Below are the code and all the weights of a small trained network. Each question names an input and a target symbol and asks about switching units off, where a switched-off unit gives its printed mean instead of its output.

import numpy as np


def w(rows, s, z=0):
    codes = np.array(rows[::2]) - 128.0
    scale = np.full(codes.shape[1], s)
    scale[-1] = z or s
    return codes * scale


def norm(h):
    return h / np.sqrt((h * h).mean(-1, keepdims=True) + 1e-5)


def f(y):
    return np.maximum(y, 0)


def softmax(a):
    e = np.exp(a - a.max(-1, keepdims=True))
    return e / e.sum(-1, keepdims=True)


def log_softmax(a):
    a = a - a.max(-1, keepdims=True)
    return a - np.log(np.exp(a).sum(-1, keepdims=True))


def net(x, mask):
    ids = ['Σεζμτψ'.index(c) for c in x.split()]
    T = len(ids)
    res = E[ids] + P[:T]
    q, k, v = (norm(res) @ M[0].T for M in (Q, K, V))
    z = softmax(np.where(np.tri(T) > 0, q @ k.T / 4**0.5, -1e9)) @ v
    res = res + np.where(mask[0], z, O[0][:, -1]) @ O[0][:, :-1]
    y = f(norm(res) @ A[0][:, :-1].T + A[0][:, -1])
    res = res + np.where(mask[1:9], y, B[0][:, -1]) @ B[0][:, :-1]
    return log_softmax(norm(res)[-1] @ U[:, :-1].T + U[:, -1])


Q, K, V, O, A, B = {}, {}, {}, {}, {}, {}
E = w([
[153,199,2],'Σ',
[156,198,10],'ε',
[181,12,176],'ζ',
[156,198,6],'μ',
[206,68,167],'τ',
[217,202,82],'ψ',
],0.009)
P = w([
[170,104,106],'0',
[135,130,120],'1',
[248,64,41],'2',
[136,136,136],'3',
[165,44,80],'4',
[130,142,143],'5',
[139,65,83],'6',
[131,147,157],'7',
[103,88,103],'8',
[131,151,173],'9',
[77,120,80],'10',
[144,197,118],'11',
[27,125,59],'12',
],0.016)
Q[0] = w([
[124,70,130],'H0',
[61,5,50],'H0',
[222,222,134],'H0',
[45,155,122],'H0',
],0.013)
K[0] = w([
[130,126,96],'H0',
[249,105,63],'H0',
[81,193,215],'H0',
[163,69,107],'H0',
],0.016)
V[0] = w([
[146,234,130],'H0',
[159,188,242],'H0',
[228,85,138],'H0',
[254,22,199],'H0',
],0.0074)
O[0] = w([
[7,120,153,188],'H0',
[125,135,1,43],'H0',
[98,25,206,253],'H0',
[185,10,138,191],'H0',
],0.0082,0.0043)
A[0] = w([
[153,186,249,49],'N0',
[111,182,107,82],'N1',
[120,131,228,144],'N2',
[21,81,93,1],'N3',
[24,137,214,93],'N4',
[158,237,205,112],'N5',
[121,121,144,39],'N6',
[7,41,73,171],'N7',
],0.013,0.0049)
B[0] = w([
[96,129,253,144],'N0',
[81,164,126,167],'N1',
[87,194,112,168],'N2',
[13,83,188,159],'N3',
[179,79,125,167],'N4',
[165,188,190,172],'N5',
[162,170,103,128],'N6',
[108,16,57,254],'N7',
],0.024,0.0069)
U = w([
[254,86,119,195],'Σ',
[148,86,71,124],'ε',
[14,113,70,116],'ζ',
[138,187,144,49],'μ',
[129,185,136,3],'τ',
[136,201,161,187],'ψ',
],0.01,0.0016)

Each question gives the input, a string of symbols that net reads in full, and the target symbol t.
The units are the heads (4 rows each of Q, K, V and O) and the neurons (one row each of A and B). Each row of codes is followed by its name. A weight is (code - 128) times the scale printed after its matrix; where a second scale follows, it is the last column's (O, A, B and U).
mask holds one flag per unit, heads first, then neurons. A switched-off unit (its flag False) gives its mean, the last column of its rows in O or B, instead of its output. The means were averaged over made-up inputs and are rounded, as every weight is.
A unit's drop is (log p(t) with every unit on - log p(t) with that unit switched off) / (log p(t) with every unit on - log p(t) with every unit switched off).
The circuit of an input: a set's keep is (log p(t) with only the set's units on - log p(t) with every unit switched off) / (log p(t) with every unit on - log p(t) with every unit switched off). Starting from all 9 units, units are removed one at a time, each time the one whose removal leaves the highest keep (on an exact tie, the one counted first), for as long as the keep stays at least 0.8.
circuit, biggest first: the units of the circuit, biggest drop first
top k neurons: the k neurons with the biggest drops, biggest first
drop when u is switched off: that unit's drop, to one decimal
input μ ζ Σ Σ τ ζ ψ ε, target Σ: top 2 neurons	N7, N3
input ψ τ ε ψ ψ ζ ψ μ, target Σ: circuit, biggest first	H0, N7, N3
input ψ μ ψ ψ τ μ ε Σ τ ψ, target ψ: circuit, biggest first	N5
input ε ζ Σ μ, target Σ: top 3 neurons	N7, N3, N2
input τ ε Σ ζ ψ Σ, target Σ: top 4 neurons	N7, N3, N2, N1
input ε ε ψ μ ψ Σ Σ ψ, target ψ: top 3 neurons	N5, N7, N1
input Σ τ Σ ζ τ Σ ζ τ, target ψ: top 3 neurons	N7, N2, N3
input Σ ζ ζ ψ, target Σ: top 4 neurons	N3, N2, N7, N5
input Σ μ μ ε μ ζ μ ψ, target Σ: top 4 neurons	N3, N2, N7, N1
input ε τ τ Σ Σ τ Σ Σ ζ Σ μ ζ, target ψ: drop when H0 is switched off	0.0
input ζ ψ μ Σ μ Σ ε τ, target ψ: drop when N7 is switched off	0.5
input τ Σ μ ψ Σ ζ Σ ε ε ζ ψ ζ, target Σ: drop when H0 is switched off	2.4
